Below are the code and all the weights of a small trained network. Each question names an input and a class and asks about switching units off, where a switched-off unit gives its printed mean instead of its output.

import numpy as np


def w(rows, s, z=0):
    codes = np.array(rows[::2]) - 128.0
    scale = np.full(codes.shape[1], s)
    scale[-1] = z or s
    return codes * scale


def f(y):
    return np.maximum(y, 0)


def log_softmax(a):
    a = a - a.max(-1, keepdims=True)
    return a - np.log(np.exp(a).sum(-1, keepdims=True))


def net(x, mask):
    res = np.array(x, float).reshape(1, 7) / 4 @ E
    y = f(res @ A[0][:, :-1].T + A[0][:, -1])
    res = res + np.where(mask, y, B[0][:, -1]) @ B[0][:, :-1]
    return log_softmax(res[-1] @ U[:, :-1].T + U[:, -1])


A, B = {}, {}
E = w([
[253,135,44,128,133],'x0',
[189,199,230,194,210],'x1',
[131,227,157,31,18],'x2',
[49,216,34,199,146],'x3',
[129,127,129,132,119],'x4',
[133,124,128,148,84],'x5',
[129,125,128,138,110],'x6',
],0.0065)
A[0] = w([
[72,145,164,99,126,154],'neuron 1',
[122,127,122,117,170,202],'neuron 2',
[139,221,137,52,95,8],'neuron 3',
[128,37,122,174,173,143],'neuron 4',
[176,77,194,24,109,114],'neuron 5',
[165,127,93,92,149,81],'neuron 6',
[133,223,140,28,94,7],'neuron 7',
[221,149,49,108,120,91],'neuron 8',
[184,86,79,171,143,111],'neuron 9',
[129,105,136,124,134,89],'neuron 10',
[139,45,138,143,153,101],'neuron 11',
[96,112,52,12,86,129],'neuron 12',
[108,249,28,128,133,79],'neuron 13',
[96,148,86,183,146,61],'neuron 14',
[48,121,180,119,112,29],'neuron 15',
[172,163,202,163,132,89],'neuron 16',
[192,225,207,184,139,79],'neuron 17',
[234,156,59,113,122,88],'neuron 18',
[84,23,63,104,90,80],'neuron 19',
[49,254,76,130,126,74],'neuron 20',
[170,73,167,90,115,40],'neuron 21',
[109,128,98,97,101,136],'neuron 22',
[160,119,179,41,104,93],'neuron 23',
[49,139,192,94,103,111],'neuron 24',
[46,74,170,157,151,155],'neuron 25',
[54,81,171,170,144,96],'neuron 26',
[145,240,150,33,62,89],'neuron 27',
],0.0098,0.0018)
B[0] = w([
[167,154,132,97,109,187],'neuron 1',
[119,139,93,121,121,160],'neuron 2',
[139,135,40,167,148,209],'neuron 3',
[110,141,49,192,102,222],'neuron 4',
[97,39,197,150,52,233],'neuron 5',
[151,130,152,101,114,160],'neuron 6',
[148,136,10,157,141,221],'neuron 7',
[191,178,173,83,91,214],'neuron 8',
[176,168,68,120,108,204],'neuron 9',
[130,113,127,135,122,141],'neuron 10',
[119,103,96,181,97,191],'neuron 11',
[66,161,166,103,237,241],'neuron 12',
[107,53,188,137,52,245],'neuron 13',
[130,52,140,150,105,195],'neuron 14',
[169,155,157,88,80,190],'neuron 15',
[77,124,150,105,204,194],'neuron 16',
[40,143,156,73,242,231],'neuron 17',
[176,178,165,61,75,218],'neuron 18',
[79,167,158,119,249,231],'neuron 19',
[117,43,199,154,62,253],'neuron 20',
[91,85,169,140,77,188],'neuron 21',
[125,123,135,117,186,175],'neuron 22',
[114,90,136,169,65,205],'neuron 23',
[200,166,133,75,90,211],'neuron 24',
[198,179,104,102,105,212],'neuron 25',
[190,161,102,104,106,200],'neuron 26',
[167,161,34,197,162,254],'neuron 27',
],0.017,0.0071)
U = w([
[164,166,60,205,163,253],'0',
[227,224,175,41,117,81],'1',
[103,64,203,184,118,54],'2',
[72,174,176,98,254,105],'3',
],0.0099,0.0036)

Each question gives the input, the list of numbers given to net, and the class t.
The units are the neurons (one row each of A and B). Each row of codes is followed by its name. A weight is (code - 128) times the scale printed after its matrix; where a second scale follows, it is the last column's (A, B and U).
mask holds one flag per neuron, in row order. A switched-off neuron (its flag False) gives its mean, the last column of its row in B, instead of its output. The means were averaged over made-up inputs and are rounded, as every weight is.
A unit's drop is (log p(t) with every unit on - log p(t) with that unit switched off) / (log p(t) with every unit on - log p(t) with every unit switched off).
The circuit of an input: a set's keep is (log p(t) with only the set's units on - log p(t) with every unit switched off) / (log p(t) with every unit on - log p(t) with every unit switched off). Starting from the 12 units with the biggest drops (on a tie, the unit counted first), units are removed one at a time, each time the one whose removal leaves the highest keep (on an exact tie, the one counted first), for as long as the keep stays at least 0.8.
units of the circuit, in order: the units of the circuit, biggest drop first
most important unit: the unit with the biggest drop
k most important neurons: the k neurons with the biggest drops, biggest first
drop of u: that unit's drop, to one decimal
input [-3,-5,-1,4,6,-2,4], class 3: most important unit	neuron 19
input [4,2,-2,5,-4,7,2], class 2: units of the circuit, in order	(neuron 13; neuron 27)
input [7,2,-7,8,8,-4,0], class 2: 3 most important neurons	(neuron 13; neuron 14; neuron 27)
input [3,-2,-2,1,0,8,7], class 1: units of the circuit, in order	(neuron 27; neuron 23)
input [8,5,-7,7,-4,-3,2], class 1: 4 most important neurons	(neuron 18; neuron 8; neuron 9; neuron 27)
input [-8,8,-7,2,-3,-2,8], class 1: 2 most important neurons	(neuron 25; neuron 26)
input [-5,0,-3,7,1,5,-1], class 2: 2 most important neurons	(neuron 20; neuron 14)
input [8,-6,2,8,-2,-1,-4], class 1: 2 most important neurons	(neuron 8; neuron 18)
input [-6,8,0,6,7,8,-5], class 3: 2 most important neurons	(neuron 17; neuron 16)
input [-8,-2,-8,-5,-8,-4,3], class 0: 3 most important neurons	(neuron 4; neuron 11; neuron 18)
input [-5,3,8,6,-8,2,-1], class 0: 3 most important neurons	(neuron 27; neuron 7; neuron 3)
input [1,8,-3,-7,-5,1,8], class 3: 4 most important neurons	(neuron 17; neuron 16; neuron 20; neuron 13)
input [-8,7,-7,8,8,3,-5], class 1: 2 most important neurons	(neuron 25; neuron 26)
input [-8,-7,-7,-6,-1,7,-6], class 1: most important unit	neuron 25
input [5,-5,0,6,4,3,-5], class 2: 2 most important neurons	(neuron 13; neuron 20)
input [3,0,4,-4,0,-6,-1], class 0: 4 most important neurons	(neuron 27; neuron 20; neuron 13; neuron 7)
input [2,-1,-2,7,3,6,-2], class 2: drop of neuron 1	0.0
input [4,-8,8,6,6,-7,3], class 0: drop of neuron 27	4.6
input [-4,3,-8,-8,-2,-6,-3], class 0: drop of neuron 13	0.5
input [2,-6,3,-2,-3,-2,8], class 3: units of the circuit, in order	(neuron 12)
